Here is a tiny trained network, its code and every weight. The questions are about switching its units off for an input and a class, where a switched-off unit gives its printed mean instead of its output.

import numpy as np


def w(rows, s, z=0):
    codes = np.array(rows[::2]) - 128.0
    scale = np.full(codes.shape[1], s)
    scale[-1] = z or s
    return codes * scale


def norm(h):
    return h / np.sqrt((h * h).mean(-1, keepdims=True) + 1e-5)


def f(y):
    return y / 2 * (1 + np.tanh(0.7978845608 * (y + 0.044715 * y**3)))


def log_softmax(a):
    a = a - a.max(-1, keepdims=True)
    return a - np.log(np.exp(a).sum(-1, keepdims=True))


def net(x, mask):
    res = np.array(x, float).reshape(1, 2) / 4 @ E
    u = 0
    for l in range(2):
        y = f(norm(res) @ A[l][:, :-1].T + A[l][:, -1])
        res = res + np.where(mask[u : u + 7], y, B[l][:, -1]) @ B[l][:, :-1]
        u += 7
    return log_softmax(norm(res)[-1] @ U[:, :-1].T + U[:, -1])


A, B = {}, {}
E = w([
[247,161,109,109,116],'x0',
[4,111,192,95,2],'x1',
],0.0047)
A[0] = w([
[182,200,209,43,167,71],'0.n0',
[201,76,159,183,54,127],'0.n1',
[121,102,110,176,219,90],'0.n2',
[151,190,195,16,138,100],'0.n3',
[141,132,131,115,220,253],'0.n4',
[63,28,120,143,255,77],'0.n5',
[78,133,211,138,112,63],'0.n6',
],0.0087,0.0033)
B[0] = w([
[144,249,207,93,17,171],'0.n0',
[146,205,159,135,114,167],'0.n1',
[167,155,181,134,193,206],'0.n2',
[191,189,160,114,220,156],'0.n3',
[121,79,72,162,251,253],'0.n4',
[153,253,137,220,77,228],'0.n5',
[65,86,57,98,141,179],'0.n6',
],0.0071,0.0051)
A[1] = w([
[155,148,37,103,188,117],'1.n0',
[136,115,123,107,76,60],'1.n1',
[151,139,92,141,129,86],'1.n2',
[142,139,85,79,165,4],'1.n3',
[225,132,114,110,146,143],'1.n4',
[57,139,110,189,179,85],'1.n5',
[6,72,155,87,79,187],'1.n6',
],0.013,0.003)
B[1] = w([
[109,37,218,126,107,208],'1.n0',
[113,87,166,167,172,131],'1.n1',
[54,91,114,104,30,143],'1.n2',
[145,141,173,110,78,135],'1.n3',
[108,56,121,96,91,229],'1.n4',
[103,210,153,200,113,199],'1.n5',
[86,155,54,2,228,254],'1.n6',
],0.0088,0.0087)
U = w([
[164,98,153,167,159,213],'0',
[110,169,64,31,178,253],'1',
[192,39,157,103,96,212],'2',
[132,164,109,188,119,252],'3',
[208,182,156,55,79,160],'4',
[167,106,60,131,94,3],'5',
[176,112,8,148,93,3],'6',
],0.014,0.0044)

Each question gives the input, the list of numbers given to net, and the class t.
The units are the neurons (one row each of A and B). Each row of codes is followed by its name. A weight is (code - 128) times the scale printed after its matrix; where a second scale follows, it is the last column's (A, B and U).
mask holds one flag per neuron, layer by layer. A switched-off neuron (its flag False) gives its mean, the last column of its row in B, instead of its output. The means were averaged over made-up inputs and are rounded, as every weight is.
A unit's drop is (log p(t) with every unit on - log p(t) with that unit switched off) / (log p(t) with every unit on - log p(t) with every unit switched off).
The circuit of an input: a set's keep is (log p(t) with only the set's units on - log p(t) with every unit switched off) / (log p(t) with every unit on - log p(t) with every unit switched off). Starting from the 12 units with the biggest drops (on a tie, the unit counted first), units are removed one at a time, each time the one whose removal leaves the highest keep (on an exact tie, the one counted first), for as long as the keep stays at least 0.8.
circuit, biggest first: the units of the circuit, biggest drop first
unit that matters most: the unit with the biggest drop
top k neurons: the k neurons with the biggest drops, biggest first
k most important neurons of layer l: the k neurons of layer l with the biggest drops, biggest first
drop of u: that unit's drop, to one decimal
input [-6,0], class 3: most important neuron of layer 0	[0.n5]
input [0,0], class 0: top 3 neurons	[0.n0 0.n5 1.n6]
input [1,1], class 4: 2 most important neurons of layer 1	[1.n6 1.n0]
input [8,8], class 4: top 2 neurons	[0.n3 1.n6]
input [5,0], class 4: circuit, biggest first	[0.n0 1.n6]
input [7,-2], class 2: circuit, biggest first	[1.n6 1.n4]
input [7,-1], class 4: 2 most important neurons of layer 0	[0.n0 0.n1]
input [-4,-8], class 0: 2 most important neurons of layer 1	[1.n0 1.n6]
input [7,7], class 4: top 3 neurons	[0.n3 1.n6 0.n1]
input [-8,-1], class 3: top 2 neurons	[0.n5 1.n6]
input [2,0], class 4: circuit, biggest first	[0.n0 1.n6]
input [-4,-5], class 0: 2 most important neurons of layer 0	[0.n4 0.n2]
input [7,0], class 4: top 2 neurons	[0.n0 1.n6]
input [-5,-3], class 3: unit that matters most	0.n5
input [6,6], class 4: 3 most important neurons of layer 1	[1.n6 1.n0 1.n5]
input [-3,-7], class 0: 2 most important neurons of layer 1	[1.n0 1.n6]
input [-4,-6], class 0: 2 most important neurons of layer 1	[1.n0 1.n6]
input [-3,-6], class 0: 2 most important neurons of layer 1	[1.n0 1.n6]
input [-1,-7], class 0: top 2 neurons	[0.n4 1.n6]
input [0,-4], class 0: unit that matters most	0.n4
input [-1,-1], class 3: drop of 0.n5	0.3
input [3,-1], class 2: drop of 0.n5	0.2
input [7,4], class 4: drop of 0.n3	0.0
input [1,-7], class 2: drop of 1.n4	0.1
